Below is a small trained network, with its code and all its weights. Each question gives an input and a class and asks what happens when units are switched off, that is, made to give their printed mean instead of their output.

import numpy as np


def w(rows, s, z=0):
    codes = np.array(rows[::2]) - 128.0
    scale = np.full(codes.shape[1], s)
    scale[-1] = z or s
    return codes * scale


def f(y):
    return y / 2 * (1 + np.tanh(0.7978845608 * (y + 0.044715 * y**3)))


def log_softmax(a):
    a = a - a.max(-1, keepdims=True)
    return a - np.log(np.exp(a).sum(-1, keepdims=True))


def net(x, mask):
    res = np.array(x, float).reshape(1, 6) / 4 @ E
    y = f(res @ A[0][:, :-1].T + A[0][:, -1])
    res = res + np.where(mask, y, B[0][:, -1]) @ B[0][:, :-1]
    return log_softmax(res[-1] @ U[:, :-1].T + U[:, -1])


A, B = {}, {}
E = w([
[81,125,159,149,63,113,127],'x0',
[106,181,93,81,68,188,50],'x1',
[91,173,137,30,141,177,134],'x2',
[225,156,160,77,152,136,115],'x3',
[120,249,55,149,118,145,116],'x4',
[89,105,115,101,191,65,83],'x5',
],0.011)
A[0] = w([
[113,143,64,153,107,149,96,163],'n0',
[246,145,152,132,111,168,134,143],'n1',
[112,132,148,79,103,163,35,154],'n2',
[183,179,86,109,139,199,204,151],'n3',
[153,38,128,123,90,170,101,186],'n4',
[107,24,175,127,108,115,122,202],'n5',
[91,193,34,177,157,155,186,174],'n6',
[146,78,85,192,133,127,141,252],'n7',
[53,160,114,120,105,160,149,94],'n8',
[153,148,102,86,183,76,115,179],'n9',
[164,112,141,102,107,132,208,141],'n10',
],0.013,0.0035)
B[0] = w([
[87,66,175,114,154,128,181,193],'n0',
[154,119,176,215,49,217,143,198],'n1',
[90,128,56,43,141,129,155,208],'n2',
[175,183,149,233,66,131,128,207],'n3',
[111,141,143,146,210,64,144,192],'n4',
[141,54,177,229,172,70,100,248],'n5',
[43,64,115,11,183,72,118,236],'n6',
[171,143,148,124,199,107,92,206],'n7',
[70,119,138,121,40,160,134,191],'n8',
[151,91,124,144,206,76,120,178],'n9',
[146,153,125,168,122,125,80,172],'n10',
],0.011,0.013)
U = w([
[149,7,176,245,148,59,68,173],'0',
[223,149,109,238,65,154,97,46],'1',
[156,45,66,77,254,50,65,251],'2',
[32,74,76,96,21,142,135,2],'3',
],0.0061,0.0026)

Each question gives the input, the list of numbers given to net, and the class t.
The units are the neurons (one row each of A and B). Each row of codes is followed by its name. A weight is (code - 128) times the scale printed after its matrix; where a second scale follows, it is the last column's (A, B and U).
mask holds one flag per neuron, in row order. A switched-off neuron (its flag False) gives its mean, the last column of its row in B, instead of its output. The means were averaged over made-up inputs and are rounded, as every weight is.
A unit's drop is (log p(t) with every unit on - log p(t) with that unit switched off) / (log p(t) with every unit on - log p(t) with every unit switched off).
The circuit of an input: a set's keep is (log p(t) with only the set's units on - log p(t) with every unit switched off) / (log p(t) with every unit on - log p(t) with every unit switched off). Starting from all 11 units, units are removed one at a time, each time the one whose removal leaves the highest keep (on an exact tie, the one counted first), for as long as the keep stays at least 0.8.
units of the circuit, in order: the units of the circuit, biggest drop first
k most important neurons: the k neurons with the biggest drops, biggest first
drop of u: that unit's drop, to one decimal
input [-8,8,4,5,-4,1], class 1: units of the circuit, in order	[n1; n6]
input [-2,1,4,-7,4,5], class 3: units of the circuit, in order	[n8]
input [2,-2,-7,-7,3,4], class 2: units of the circuit, in order	[n6; n1]
input [8,7,-6,-5,0,1], class 3: 2 most important neurons	[n8; n2]
input [4,2,-6,0,4,6], class 2: units of the circuit, in order	[n5; n1]
input [-6,-5,-2,-7,1,-8], class 2: 4 most important neurons	[n6; n5; n7; n1]
input [-4,7,-6,-5,-2,0], class 2: units of the circuit, in order	[n1; n3]
input [-7,-2,-6,8,8,1], class 1: 2 most important neurons	[n1; n3]
input [-6,-6,-6,-2,-1,3], class 2: 4 most important neurons	[n1; n3; n7; n8]
input [-1,-2,0,2,2,0], class 1: 2 most important neurons	[n5; n6]
input [1,-1,5,6,-7,-8], class 1: 2 most important neurons	[n1; n6]
input [2,-7,-2,2,4,6], class 2: drop of n1	0.1
input [-5,2,-3,8,0,-1], class 1: drop of n5	0.0
input [6,-5,-3,-8,5,5], class 2: units of the circuit, in order	[n6]
input [3,-7,-7,-5,3,-3], class 2: drop of n3	0.2
